Below is a small trained network, with its code and all its weights. Each question gives an input and a target symbol and asks what happens when units are switched off, that is, made to give their printed mean instead of their output.

import numpy as np


def w(rows, s, z=0):
    codes = np.array(rows[::2]) - 128.0
    scale = np.full(codes.shape[1], s)
    scale[-1] = z or s
    return codes * scale


def f(y):
    return np.maximum(y, 0)


def softmax(a):
    e = np.exp(a - a.max(-1, keepdims=True))
    return e / e.sum(-1, keepdims=True)


def log_softmax(a):
    a = a - a.max(-1, keepdims=True)
    return a - np.log(np.exp(a).sum(-1, keepdims=True))


def net(x, mask):
    ids = ['βλπστψω'.index(c) for c in x.split()]
    T = len(ids)
    res = E[ids] + P[:T]
    r = res
    for j in range(3):
        rows = slice(4 * j, 4 * j + 4)
        q, k, v = (r @ M[0][rows].T for M in (Q, K, V))
        z = softmax(np.where(np.tri(T) > 0, q @ k.T / 4**0.5, -1e9)) @ v
        o = O[0][rows]
        res = res + np.where(mask[j], z, o[:, -1]) @ o[:, :-1]
    y = f(res @ A[0][:, :-1].T + A[0][:, -1])
    res = res + np.where(mask[3:7], y, B[0][:, -1]) @ B[0][:, :-1]
    return log_softmax(res[-1] @ U[:, :-1].T + U[:, -1])


Q, K, V, O, A, B = {}, {}, {}, {}, {}, {}
E = w([
[69,157,107],'β',
[62,154,103],'λ',
[45,4,185],'π',
[57,157,102],'σ',
[77,173,116],'τ',
[205,157,210],'ψ',
[194,66,151],'ω',
],0.021)
P = w([
[191,101,35],'0',
[176,106,68],'1',
[158,108,101],'2',
[136,108,121],'3',
[134,106,142],'4',
[126,106,161],'5',
[124,108,177],'6',
[116,106,189],'7',
[110,105,200],'8',
[106,106,211],'9',
[100,105,219],'10',
[93,99,226],'11',
[92,101,233],'12',
[102,111,251],'13',
],0.013)
Q[0] = w([
[101,134,77],'head 1',
[118,108,148],'head 1',
[87,114,144],'head 1',
[162,150,145],'head 1',
[132,221,156],'head 2',
[66,185,118],'head 2',
[110,130,79],'head 2',
[198,146,161],'head 2',
[146,106,199],'head 3',
[211,25,78],'head 3',
[3,134,177],'head 3',
[53,162,146],'head 3',
],0.019)
K[0] = w([
[141,98,135],'head 1',
[83,125,127],'head 1',
[39,134,154],'head 1',
[109,151,77],'head 1',
[123,165,176],'head 2',
[120,212,139],'head 2',
[214,175,91],'head 2',
[117,87,174],'head 2',
[60,169,76],'head 3',
[182,211,72],'head 3',
[73,86,247],'head 3',
[85,103,210],'head 3',
],0.016)
V[0] = w([
[109,153,27],'head 1',
[103,202,182],'head 1',
[188,221,174],'head 1',
[173,192,133],'head 1',
[195,189,162],'head 2',
[113,140,164],'head 2',
[87,84,126],'head 2',
[158,7,119],'head 2',
[193,189,126],'head 3',
[154,218,136],'head 3',
[155,82,116],'head 3',
[69,175,49],'head 3',
],0.014)
O[0] = w([
[37,74,144,134],'head 1',
[115,168,49,121],'head 1',
[114,197,66,30],'head 1',
[111,166,110,57],'head 1',
[122,106,176,69],'head 2',
[222,180,175,132],'head 2',
[181,145,49,167],'head 2',
[185,30,100,159],'head 2',
[32,155,254,9],'head 3',
[89,163,174,8],'head 3',
[130,63,84,157],'head 3',
[65,218,83,95],'head 3',
],0.0085,0.011)
A[0] = w([
[44,167,252,62],'neuron 1',
[134,75,84,240],'neuron 2',
[96,89,121,254],'neuron 3',
[169,37,118,60],'neuron 4',
],0.011,0.0071)
B[0] = w([
[176,196,163,157],'neuron 1',
[196,99,115,228],'neuron 2',
[240,77,119,174],'neuron 3',
[2,232,166,253],'neuron 4',
],0.0091,0.03)
U = w([
[39,171,126,65],'β',
[76,164,79,136],'λ',
[80,177,149,11],'π',
[94,195,64,118],'σ',
[13,255,96,217],'τ',
[142,219,192,2],'ψ',
[150,73,182,225],'ω',
],0.0075,0.0065)

Each question gives the input, a string of symbols that net reads in full, and the target symbol t.
The units are the heads (4 rows each of Q, K, V and O) and the neurons (one row each of A and B). Each row of codes is followed by its name. A weight is (code - 128) times the scale printed after its matrix; where a second scale follows, it is the last column's (O, A, B and U).
mask holds one flag per unit, heads first, then neurons. A switched-off unit (its flag False) gives its mean, the last column of its rows in O or B, instead of its output. The means were averaged over made-up inputs and are rounded, as every weight is.
A unit's drop is (log p(t) with every unit on - log p(t) with that unit switched off) / (log p(t) with every unit on - log p(t) with every unit switched off).
The circuit of an input: a set's keep is (log p(t) with only the set's units on - log p(t) with every unit switched off) / (log p(t) with every unit on - log p(t) with every unit switched off). Starting from all 7 units, units are removed one at a time, each time the one whose removal leaves the highest keep (on an exact tie, the one counted first), for as long as the keep stays at least 0.8.
units of the circuit, in order: the units of the circuit, biggest drop first
most important unit: the unit with the biggest drop
top k neurons: the k neurons with the biggest drops, biggest first
which heads matter: for each layer, one digit per head in row order, 1 if its drop is at least 0.15 and else 0, layers parted by /
drop when u is switched off: that unit's drop, to one decimal
input τ ω λ τ π τ τ λ ψ λ β λ, target σ: which heads matter -> 001
input τ ω π λ β β τ σ λ τ τ, target σ: which heads matter -> 101
input ω ψ ψ π ω τ σ τ β ψ, target σ: which heads matter -> 110
input ω τ ω ψ τ π λ ω ψ τ ψ, target σ: units of the circuit, in order -> head 2; head 1; neuron 4
input β σ τ β λ λ ψ τ, target ψ: top neuron -> neuron 1
input π τ τ τ ω τ ψ λ σ τ σ σ, target σ: units of the circuit, in order -> head 3; head 1
input π τ ω β ψ ψ τ ω ω λ σ λ π σ, target σ: which heads matter -> 001
input λ λ σ τ ψ β λ, target ψ: top 3 neurons -> neuron 4; neuron 1; neuron 2
input σ ψ σ, target ψ: top 2 neurons -> neuron 4; neuron 1
input τ τ ω ω ω τ ψ β, target ψ: top 3 neurons -> neuron 1; neuron 4; neuron 2
input τ σ τ τ ψ ω ω τ τ, target ω: which heads matter -> 001
input ψ σ λ σ ψ β, target ψ: top 3 neurons -> neuron 1; neuron 2; neuron 4
input τ λ ψ τ ψ λ β ω τ β π ω ω β, target σ: top 3 neurons -> neuron 4; neuron 2; neuron 3
input π λ ω τ, target ω: units of the circuit, in order -> head 1
input π ψ λ τ σ, target ω: which heads matter -> 110
input σ τ σ τ τ ψ, target ψ: units of the circuit, in order -> head 3; head 2; neuron 1
input ω λ ω π τ ω τ λ ω, target σ: which heads matter -> 010
input ψ τ σ, target ψ: which heads matter -> 011
input τ ψ λ τ τ λ τ λ λ λ ω ω λ β, target ω: which heads matter -> 001
input τ τ ψ τ λ, target ψ: most important unit -> head 3
input ψ λ λ τ ω λ, target ω: top 2 neurons -> neuron 4; neuron 3
input τ ψ τ, target ψ: which heads matter -> 011
input τ π λ σ τ ψ λ σ τ τ ω λ, target σ: which heads matter -> 101
input σ ω ω τ β, target ω: drop when head 3 is switched off -> 0.2
input σ τ β ω ω ψ β ω τ β π λ ω β, target σ: drop when neuron 4 is switched off -> 1.1
input λ σ σ τ ψ ω σ, target ω: drop when head 2 is switched off -> 0.0
